Where the symbols take the nodes:
j728: &>j410, @>j534
j250: &>j236, @>j692
j367: &>j813, @>j500
j923: &>j550, @>j728
j607: &>j650, @>j614
j745: &>j209, @>j811
j410: &>j322, @>j110
j795: &>j108, @>j8
j656: &>j994, @>j310
j959: &>j571, @>j360
j185: &>j534, @>j78
j153: &>j367, @>j134
j539: &>j82, @>j840
j994: &>j977, @>j729
j724: &>j348, @>j415
j14: &>j692, @>j953
j964: &>j923, @>j811
j729: &>j656, @>j770
j772: &>j288, @>j811
j288: &>j134, @>j375
j260: &>j800, @>j623
j812: &>j343, @>j693
j284: &>j614, @>j644
j953: &>j616, @>j260
j865: &>j12, @>j717
j800: &>j770, @>j78
j785: &>j153, @>j964
j264: &>j349, @>j486
j593: &>j567, @>j114
j567: &>j955, @>j772
j134: &>j310, @>j706
j360: &>j14, @>j945
j226: &>j108, @>j593
j322: &>j185, @>j419
j110: &>j567, @>j593
j375: &>j567, @>j210
j108: &>j210, @>j349
j23: &>j981, @>j959
j644: &>j195, @>j14
j839: &>j210, @>j185
j981: &>j154, @>j250
j453: &>j16, @>j650
j618: &>j410, @>j977
j616: &>j236, @>j284
j310: &>j114, @>j772
j82: &>j154, @>j865
j154: &>j410, @>j813
j486: &>j264, @>j812
j415: &>j236, @>j95
j650: &>j415, @>j617
j955: &>j417, @>j745
j706: &>j772, @>j372
j623: &>j811, @>j179
j419: &>j618, @>j994
j40: &>j539, @>j607
j614: &>j617, @>j953
j124: &>j644, @>j200
j883: &>j210, @>j538
j328: &>j16, @>j244
j45: &>j535, @>j328
j813: &>j746, @>j785
j692: &>j959, @>j616
j200: &>j3, @>j539
j977: &>j864, @>j994
j945: &>j179, @>j618
j526: &>j179, @>j110
j179: &>j185, @>j800
j210: &>j372, @>j883
j138: &>j840, @>j535
j78: &>j110, @>j656
j372: &>j343, @>j795
j550: &>j746, @>j260
j571: &>j250, @>j14
j840: &>j865, @>j453
j114: &>j729, @>j288
j845: &>j538, @>j226
j236: &>j453, @>j607
j746: &>j994, @>j623
j16: &>j693, @>j724
j417: &>j729, @>j729
j534: &>j953, @>j800
j95: &>j607, @>j322
j881: &>j284, @>j617
j244: &>j724, @>j644
j655: &>j717, @>j415
j864: &>j419, @>j746
j8: &>j8, @>j955
j349: &>j883, @>j845
j811: &>j375, @>j108
j717: &>j138, @>j236
j770: &>j526, @>j260
j693: &>j45, @>j348
j535: &>j812, @>j16
j348: &>j328, @>j3
j12: &>j539, @>j138
j538: &>j8, @>j567
j343: &>j40, @>j45
j195: &>j881, @>j154
j209: &>j8, @>j40
j617: &>j95, @>j881
j3: &>j244, @>j82
j339: &>j200, @>j12
j500: &>j795, @>j417

The rows follow the links: the fewer symbols apart two nodes are, the more alike their rows tend to be.

Node, then a row for it; each showing differs a little:
j746	34;-30;6;-46;42;18;-24;5;13;22;-10;-74;-53;-2;-21;38;-23;42;-7;-14;-12;43;26;10;36;-1;-2;-22;26;-52;-26;-22;-6;45;-9;-34;-3;-83;-31;-28;65;-82;-27;33;-20;-1;17;-2
j95	-17;3;1;23;14;37;-7;38;-42;-20;18;-56;75;16;21;32;7;-14;12;30;-10;-1;-44;-13;-24;-28;44;-14;-9;16;-11;38;46;-59;14;-7;21;103;-14;66;65;-30;-51;-5;-3;-18;-14;-36
j3	-27;36;-7;-33;-55;-53;5;15;-34;0;41;26;-23;10;14;-14;5;27;-13;-35;-33;28;-16;9;20;56;-39;-34;-64;75;8;-4;-36;26;-31;-57;9;-47;29;26;39;44;-2;-11;-37;76;44;39
j310	-10;9;9;-8;-19;51;58;54;-19;33;-79;44;18;-56;25;12;-6;21;-32;15;14;-21;69;6;25;-83;36;16;7;-67;-4;-19;-19;22;0;3;29;17;4;0;-44;47;14;21;-21;27;65;30
j717	-68;19;19;-25;-37;-16;-23;21;-17;-38;51;3;-37;30;32;23;42;10;5;0;-54;46;-91;-16;-42;31;-32;-63;-12;67;27;-3;10;-19;-17;19;31;19;6;55;49;45;5;2;-21;27;16;-7
j154	-3;38;23;6;57;-74;-65;9;64;3;-50;-18;-11;9;-68;-19;-15;19;-10;-34;-32;16;-25;-2;-13;35;-36;-34;20;-6;13;-13;-47;22;11;-34;6;13;-79;-18;46;-44;-67;29;16;16;-20;1
j953	24;-26;-20;82;47;-48;-60;-59;27;-22;-19;7;57;38;-40;-26;-37;-16;-2;30;-10;-42;12;-6;-25;-6;31;50;20;2;-17;50;-25;-26;2;-41;-13;98;36;23;4;-25;-24;15;51;4;-27;-23
j724	1;41;-26;-1;-61;-30;30;48;-65;9;47;3;44;9;29;2;5;23;-18;-42;-4;1;14;6;33;25;3;-14;-86;69;-17;30;-3;-13;-12;-67;12;-29;18;39;51;27;-47;-33;-36;59;37;27
j845	4;-20;8;-11;9;52;22;-35;11;-4;18;1;-6;-15;3;-19;27;-54;31;33;44;-11;-35;6;-19;3;-5;17;36;-13;33;-16;45;-1;20;93;-20;2;2;-42;-81;5;65;-23;24;-88;-74;-24
j994	13;-34;6;-33;-2;33;6;38;-8;3;37;-53;-77;3;31;73;17;41;-5;-31;8;39;33;-31;16;-19;6;-35;22;-34;-40;-6;29;-17;-9;10;22;-98;-27;-2;49;-50;-10;24;-24;-2;73;17
j865	-68;4;17;-44;-31;-25;-31;-2;-1;-32;35;16;-68;23;17;12;32;16;8;-3;-59;62;-89;-9;-31;35;-49;-61;-6;55;35;-33;-22;13;-27;18;23;-25;15;28;34;43;30;11;-28;33;21;1
j526	23;-86;-23;17;4;8;-22;-87;-8;-10;8;13;-25;7;9;7;-36;-4;4;55;-27;-2;61;19;17;-21;23;54;32;-21;-23;1;-23;24;-35;-26;-28;-6;116;15;-17;1;56;37;18;11;34;-6
j534	35;-65;-29;31;43;-12;-51;-95;1;-13;-2;-11;8;20;-27;-14;-50;-9;10;59;-26;-7;30;29;7;2;22;54;21;-20;-21;10;-34;40;-23;-54;-43;32;87;7;10;-28;28;28;33;2;-27;-23
j339	-56;6;11;-45;-32;-35;-30;-16;4;-22;29;27;-82;24;11;-2;25;20;1;-3;-57;60;-77;-1;-25;35;-55;-51;-3;49;38;-30;-37;33;-34;9;7;-37;27;16;14;49;44;7;-15;33;20;12
j453	-37;34;-1;0;-49;-14;2;47;-52;-22;51;-12;37;23;32;25;26;3;3;-15;-31;16;-60;-10;-14;24;-1;-44;-53;88;2;28;21;-46;-4;-26;27;41;1;72;73;20;-45;-19;-29;32;14;0
j923	41;-18;-12;-16;65;-11;-35;-44;11;25;-55;-36;7;-3;-50;-34;-59;10;-2;29;-18;19;12;53;36;8;-9;30;-3;-41;7;-21;-44;81;-7;-68;-45;12;12;-34;35;-49;-3;20;4;2;-65;-18
j410	30;-78;-10;-6;44;10;-51;-47;15;-8;29;-67;-67;24;-2;42;-28;24;9;13;-24;44;26;-10;15;-1;3;3;59;-35;-35;-7;1;14;-25;-16;-16;-57;24;2;62;-79;-5;45;5;-9;26;-24
j959	2;16;12;77;12;-91;-38;-7;78;-23;-11;33;-16;23;-27;-19;12;-1;-12;-60;23;-49;32;-67;-39;16;-16;6;32;15;-11;30;-15;-69;13;19;18;-2;-43;-19;-45;-1;-27;8;53;17;25;26
j110	7;-76;-19;7;-4;52;5;-67;-9;-4;-5;35;-26;-4;22;21;-23;-5;7;62;-9;-11;51;2;-2;-49;31;49;47;-42;-17;-2;-8;11;-23;12;-15;2;97;13;-49;18;75;30;15;-10;36;-2
j16	15;36;-25;-18;-61;-28;35;39;-60;15;57;-5;29;6;22;0;4;20;-17;-49;7;4;15;12;40;42;-9;-14;-82;63;-18;18;7;-6;-14;-66;-3;-51;22;27;43;20;-30;-32;-41;57;32;34
j839	24;-59;-19;4;13;44;-4;-91;-3;-15;12;2;-7;-2;0;-16;-13;-44;31;71;11;-10;5;27;-3;-5;19;59;38;-22;18;-6;13;28;-6;35;-38;17;76;-17;-55;-3;75;-6;32;-58;-49;-40
j550	50;-35;-23;-24;62;-11;-46;-52;8;24;-30;-47;-21;3;-40;-15;-56;19;-5;32;-24;25;25;53;35;8;3;23;10;-48;-13;-16;-42;80;-19;-68;-44;-18;18;-24;46;-63;5;22;-2;7;-42;-14
j372	-5;36;11;-30;-20;65;82;22;-19;30;-40;39;38;-61;8;-29;12;-32;11;23;51;-28;6;33;17;-23;4;28;-16;-24;33;-29;29;23;23;53;-6;10;-20;-37;-87;44;38;-40;-10;-45;-44;2
j955	-31;-9;18;-7;-29;80;55;18;0;0;-30;48;-3;-46;35;24;26;-24;8;39;22;-18;3;-12;-22;-64;18;7;35;-46;20;-27;29;-16;19;88;28;32;1;-2;-81;55;48;6;-2;-39;28;-2
j571	1;23;13;79;18;-92;-34;-9;73;-26;-11;44;-13;24;-28;-24;14;-4;-15;-53;19;-54;27;-64;-38;21;-6;11;32;15;-13;38;-13;-76;11;29;12;11;-38;-8;-41;7;-27;5;54;15;23;22
j813	18;34;14;-36;62;-8;-17;28;25;41;-77;-32;8;-23;-59;-23;-40;28;-23;-11;-15;13;3;31;32;-3;-14;-15;-7;-52;8;-31;-40;69;10;-48;-7;-9;-79;-48;41;-51;-44;15;-17;2;-41;-4
j945	27;-55;-7;42;10;-46;-42;-47;46;-20;39;-14;-81;34;6;28;-2;17;-6;-35;8;-1;56;-55;-9;12;1;13;62;-11;-49;28;2;-46;-16;15;-1;-78;18;-5;-1;-35;-1;29;35;9;67;11
j250	-11;29;14;79;11;-89;-33;0;73;-21;-13;35;3;24;-28;-22;10;-3;-12;-55;16;-41;13;-68;-48;20;-7;-1;30;16;-8;35;-9;-74;24;23;12;26;-53;-5;-32;8;-44;9;50;14;21;14
j288	-8;23;16;-4;-16;48;52;46;-13;39;-95;55;41;-63;8;-3;-9;1;-25;31;19;-33;47;20;12;-75;29;24;4;-58;8;-32;-16;30;7;5;13;45;4;-10;-63;51;25;7;-7;4;34;30

Each walk starts at a row. The symbols on each line, taken left to right, move it on to the next node.
Each answer is a row, close to the row of the node it stands for.
-57;34;17;-37;-54;40;28;43;-45;-19;49;6;11;0;48;19;54;-12;14;13;-17;36;-86;-1;-27;10;-17;-50;-32;59;33;-15;40;-20;3;53;28;42;-10;43;9;61;16;-25;-34;-11;-4;-17
@ & & -27;19;0;20;-19;12;4;59;-46;-16;37;-27;71;21;38;29;21;-3;2;11;-10;-1;-42;-10;-22;-6;29;-29;-36;56;-7;43;35;-60;8;-20;31;83;-12;72;61;1;-50;-16;-14;13;-1;-14
@ @ @ 18;-42;7;-28;0;27;-8;24;-3;-5;52;-68;-76;12;25;71;17;35;0;-30;6;38;23;-31;12;2;7;-38;33;-26;-42;0;39;-31;-7;11;23;-100;-26;9;57;-60;-18;26;-21;-6;58;-4
-62;2;11;-49;-31;-21;-30;-11;-3;-30;36;17;-75;22;19;9;29;15;9;-2;-59;63;-84;-3;-28;41;-50;-52;-4;58;42;-41;-29;25;-35;19;12;-35;20;20;20;50;37;7;-21;28;18;7
@ @ & & 14;41;-16;-41;-67;6;59;31;-61;14;66;-3;28;-7;16;-17;17;-4;-2;-56;36;4;10;23;46;50;-13;-8;-77;65;-1;6;22;11;-3;-22;-10;-82;5;0;14;15;-10;-60;-43;11;-9;20
@ @ @ 2;48;-27;1;-54;-55;22;40;-50;11;36;17;32;14;14;-11;0;23;-19;-47;-9;1;15;4;38;31;-10;-12;-82;69;-7;28;-21;-4;-22;-75;7;-25;22;30;42;29;-39;-27;-29;80;39;35
46;-66;-20;-16;53;9;-31;-73;3;14;-22;-23;-28;5;-26;1;-57;14;-1;46;-23;9;45;40;31;-17;15;42;27;-60;-17;-9;-31;68;-24;-52;-40;-18;60;-27;15;-49;39;34;10;6;-11;-13
& & & -17;-23;10;-4;-19;71;56;-6;-5;2;-38;53;5;-41;25;4;15;-28;7;53;22;-28;21;-7;-18;-62;19;33;27;-48;7;-21;15;4;8;64;7;41;31;-11;-94;52;70;7;16;-39;8;3
@ & @ @ 4;-21;5;-14;5;55;29;-46;11;-4;-1;24;9;-29;-6;-22;8;-50;32;44;36;-25;-19;15;-12;-1;7;28;26;-24;29;-27;33;15;22;76;-27;21;16;-38;-81;15;70;-25;17;-74;-73;-21
-11;-41;-4;6;-16;64;44;-19;-10;1;-19;49;-5;-34;33;13;10;-23;5;53;23;-23;30;-6;-14;-64;22;35;36;-49;3;-14;14;-6;-2;63;6;22;51;-1;-93;54;77;6;11;-35;24;3
& @ & @ -11;0;7;0;-3;64;52;-13;-7;18;-61;55;30;-51;7;-19;-3;-25;7;52;26;-29;20;18;-1;-58;19;41;21;-54;29;-30;0;27;18;50;-10;45;19;-22;-97;46;59;-4;9;-36;-15;-2
@ & @ @ -34;-4;24;-11;-17;77;47;7;-2;-7;-12;34;1;-34;31;7;37;-26;16;35;30;-15;-26;-12;-33;-45;9;2;39;-30;29;-24;43;-21;21;103;13;30;-6;-13;-82;47;53;-7;9;-65;-11;-10
16;-29;2;-32;-6;27;0;31;-5;-3;46;-58;-76;6;31;65;10;36;-2;-37;10;41;22;-36;14;-4;7;-38;30;-27;-34;-2;34;-28;-11;12;26;-102;-34;5;53;-54;-24;20;-22;-9;69;5
& & @ @ -6;-41;-2;-17;-19;62;38;34;-18;14;-12;7;-51;-23;46;72;6;36;-20;3;4;7;65;-28;16;-78;33;-1;31;-65;-38;-12;13;-12;-16;14;32;-46;12;15;-12;5;32;26;-25;16;97;20
@ @ @ & 7;0;6;-14;24;59;24;-23;16;26;-85;33;30;-54;-23;-29;-23;-27;11;56;14;-15;13;45;17;-43;13;42;22;-63;29;-38;-17;66;18;19;-17;52;5;-36;-64;24;41;9;6;-35;-46;-15
-6;-24;5;-7;5;64;28;-38;15;-15;2;25;-3;-26;11;-16;20;-49;28;38;34;-16;-18;13;-20;-18;11;27;35;-27;27;-16;41;1;18;88;-19;11;16;-36;-84;20;67;-22;20;-76;-58;-23
@ & & @ -38;0;17;-7;-11;77;52;17;-2;3;-43;44;5;-38;28;3;28;-22;13;45;20;-13;-12;-1;-20;-65;16;8;30;-50;28;-25;17;0;13;84;17;55;0;-7;-82;50;53;1;1;-45;0;-12
& @ & @ -60;13;17;-45;-36;-18;-22;10;-13;-32;50;11;-62;23;24;15;33;19;2;-4;-50;59;-80;-6;-30;38;-54;-65;-23;69;34;-28;-9;11;-29;13;21;-20;19;33;35;44;29;9;-26;37;19;8
-46;0;26;-12;-27;78;45;28;-9;-11;-13;36;4;-27;35;20;45;-30;16;34;19;-10;-40;-14;-41;-44;11;-17;22;-15;33;-23;43;-22;18;97;28;43;-10;2;-69;61;56;-13;1;-45;-7;-7
@ @ @ @ @ 42;-69;-33;16;36;-9;-46;-87;1;3;-18;-10;-3;11;-32;-11;-61;-4;4;52;-34;1;46;36;14;-5;12;55;21;-26;-21;4;-42;53;-23;-69;-36;14;83;3;12;-33;24;30;20;10;-17;-16
@ @ & @ 25;-91;-32;8;-1;27;-11;-69;-17;-4;7;6;-38;3;21;25;-35;4;5;63;-17;3;61;10;18;-28;27;54;37;-36;-31;4;-18;22;-34;-24;-20;-18;111;16;-9;-3;51;33;8;8;46;-8
26;-85;-35;14;21;24;-33;-98;-10;-18;18;-12;-20;18;-2;10;-37;-6;15;63;-24;5;36;16;8;-10;27;50;36;-25;-23;12;-14;20;-32;-26;-39;-2;108;16;5;-23;48;26;13;-12;1;-30
& & & & -36;29;7;50;0;-34;-24;36;-6;-36;18;1;47;49;14;14;27;-6;1;-10;-14;-14;-54;-44;-55;-9;14;-32;-16;54;-5;49;21;-91;16;8;33;90;-31;63;36;9;-60;-10;18;10;5;-12
@ & -28;19;0;22;3;25;-1;41;-42;-16;15;-36;81;24;23;18;19;-7;11;25;-13;1;-52;-3;-22;-30;36;-18;-31;33;-4;38;37;-48;17;-10;26;108;-17;67;59;-6;-55;-17;-4;-4;-18;-30
19;36;4;-22;61;-6;-8;20;21;43;-93;-12;31;-28;-58;-36;-42;20;-23;-5;-5;6;2;48;35;-6;-7;-2;-19;-51;22;-32;-41;79;12;-55;-17;22;-61;-48;24;-33;-31;10;-13;6;-51;0
& @ & & -11;-4;1;-5;-34;62;59;37;-14;25;-58;53;4;-49;37;24;0;13;-23;24;18;-20;66;-2;4;-86;29;23;15;-64;-14;-19;-10;4;-4;20;29;11;21;5;-60;54;31;24;-11;12;71;24
@ @ @ @ 4;-15;13;-12;5;54;22;-45;14;-13;15;5;3;-21;1;-25;17;-57;37;35;36;-18;-26;16;-16;16;-3;29;30;-14;34;-19;39;5;23;88;-28;15;7;-40;-79;8;60;-25;21;-90;-76;-29
